Below is a small trained network, with its code and all its weights. Each question gives an input and a class and asks what happens when units are switched off, that is, made to give their printed mean instead of their output.

import numpy as np


def w(rows, s, z=0):
    codes = np.array(rows[::2]) - 128.0
    scale = np.full(codes.shape[1], s)
    scale[-1] = z or s
    return codes * scale


def f(y):
    return np.maximum(y, 0)


def log_softmax(a):
    a = a - a.max(-1, keepdims=True)
    return a - np.log(np.exp(a).sum(-1, keepdims=True))


def net(x, mask):
    res = np.array(x, float).reshape(1, 6) / 4 @ E
    y = f(res @ A[0][:, :-1].T + A[0][:, -1])
    res = res + np.where(mask, y, B[0][:, -1]) @ B[0][:, :-1]
    return log_softmax(res[-1] @ U[:, :-1].T + U[:, -1])


A, B = {}, {}
E = w([
[92,29,168,119],'x0',
[25,154,113,128],'x1',
[128,128,127,128],'x2',
[128,127,128,127],'x3',
[117,80,2,88],'x4',
[133,142,153,12],'x5',
],0.0099)
A[0] = w([
[112,74,81,92,77],'N0',
[148,132,160,191,92],'N1',
[107,139,28,122,97],'N2',
[118,121,106,213,134],'N3',
[155,115,126,130,217],'N4',
[82,64,127,133,84],'N5',
[63,141,108,180,127],'N6',
[50,198,114,128,196],'N7',
[145,88,106,194,150],'N8',
[156,175,101,169,104],'N9',
[97,141,124,109,161],'N10',
[39,125,75,114,150],'N11',
[134,176,139,89,82],'N12',
[213,117,110,135,254],'N13',
[129,179,211,158,58],'N14',
[95,197,215,191,47],'N15',
[143,145,168,178,117],'N16',
[129,126,139,67,40],'N17',
[122,58,142,115,129],'N18',
[133,185,160,43,52],'N19',
[110,58,134,175,109],'N20',
[97,64,206,132,67],'N21',
[102,123,144,64,146],'N22',
[147,188,95,138,48],'N23',
[192,106,56,111,114],'N24',
[42,128,132,95,171],'N25',
[127,248,99,134,59],'N26',
[104,185,186,150,163],'N27',
[101,82,126,103,51],'N28',
[121,121,94,137,141],'N29',
[116,150,171,115,135],'N30',
[117,145,109,223,97],'N31',
[78,61,184,119,94],'N32',
[87,109,62,118,48],'N33',
[78,162,152,128,154],'N34',
[107,133,154,67,64],'N35',
],0.013,0.004)
B[0] = w([
[117,99,117,173,213],'N0',
[115,99,122,104,202],'N1',
[119,37,112,168,238],'N2',
[77,155,148,11,235],'N3',
[149,106,164,136,183],'N4',
[149,155,117,150,204],'N5',
[148,141,192,97,215],'N6',
[199,124,220,148,246],'N7',
[72,173,167,50,231],'N8',
[135,183,118,117,194],'N9',
[152,115,147,117,175],'N10',
[145,96,172,143,250],'N11',
[110,147,103,127,171],'N12',
[147,124,236,139,241],'N13',
[109,56,79,167,231],'N14',
[116,85,83,133,255],'N15',
[110,89,144,138,205],'N16',
[91,161,100,70,167],'N17',
[184,217,125,143,205],'N18',
[87,132,127,90,207],'N19',
[161,200,79,91,216],'N20',
[189,141,68,132,216],'N21',
[117,155,134,60,199],'N22',
[147,200,69,172,177],'N23',
[133,58,141,155,221],'N24',
[170,145,189,129,231],'N25',
[154,211,85,183,226],'N26',
[87,58,119,159,231],'N27',
[151,138,98,156,174],'N28',
[116,81,135,133,176],'N29',
[73,2,61,135,182],'N30',
[80,152,96,24,234],'N31',
[195,215,54,201,220],'N32',
[93,99,124,166,207],'N33',
[176,118,208,162,196],'N34',
[46,131,84,71,179],'N35',
],0.0072,0.0079)
U = w([
[77,48,82,187,71],'0',
[63,168,121,37,105],'1',
[170,217,65,201,88],'2',
[125,127,164,151,255],'3',
[161,119,247,156,53],'4',
],0.015,0.0098)

Each question gives the input, the list of numbers given to net, and the class t.
The units are the neurons (one row each of A and B). Each row of codes is followed by its name. A weight is (code - 128) times the scale printed after its matrix; where a second scale follows, it is the last column's (A, B and U).
mask holds one flag per neuron, in row order. A switched-off neuron (its flag False) gives its mean, the last column of its row in B, instead of its output. The means were averaged over made-up inputs and are rounded, as every weight is.
A unit's drop is (log p(t) with every unit on - log p(t) with that unit switched off) / (log p(t) with every unit on - log p(t) with every unit switched off).
The circuit of an input: a set's keep is (log p(t) with only the set's units on - log p(t) with every unit switched off) / (log p(t) with every unit on - log p(t) with every unit switched off). Starting from the 12 units with the biggest drops (on a tie, the unit counted first), units are removed one at a time, each time the one whose removal leaves the highest keep (on an exact tie, the one counted first), for as long as the keep stays at least 0.8.
units of the circuit, in order: the units of the circuit, biggest drop first
most important unit: the unit with the biggest drop
top k neurons: the k neurons with the biggest drops, biggest first
drop when u is switched off: that unit's drop, to one decimal
input [4,6,-1,0,7,4], class 0: most important unit -> N2
input [6,8,-1,-8,5,-8], class 1: top 2 neurons -> (N3, N31)
input [-5,7,5,1,3,-6], class 4: units of the circuit, in order -> (N7, N6)
input [7,-6,2,-2,-6,-3], class 2: units of the circuit, in order -> (N32, N21)
input [-2,3,2,5,1,-4], class 1: units of the circuit, in order -> (N31, N3)
input [7,6,-4,0,8,8], class 0: top 2 neurons -> (N0, N2)
input [7,7,-7,0,-7,-3], class 0: top 4 neurons -> (N15, N27, N14, N30)
input [-3,-3,2,-3,-7,-7], class 0: top 3 neurons -> (N14, N15, N27)
input [-1,3,-1,8,-1,2], class 4: top 2 neurons -> (N31, N7)
input [-3,-7,-2,-3,3,6], class 4: top 4 neurons -> (N13, N31, N24, N3)
input [-8,-3,-5,-2,-5,3], class 2: top 2 neurons -> (N26, N23)
input [-6,-8,-5,-7,5,5], class 4: top 2 neurons -> (N13, N24)
input [7,-1,1,-4,5,5], class 2: top 2 neurons -> (N32, N18)
input [4,-7,2,-8,3,-2], class 4: most important unit -> N13
input [-3,0,4,-4,-6,0], class 0: drop when N7 is switched off -> 0.0
input [1,-3,-3,2,-4,4], class 0: drop when N30 is switched off -> 0.2
input [-1,2,-1,-5,2,-4], class 1: drop when N13 is switched off -> 0.1
input [8,-4,6,7,-5,5], class 2: drop when N21 is switched off -> 0.1
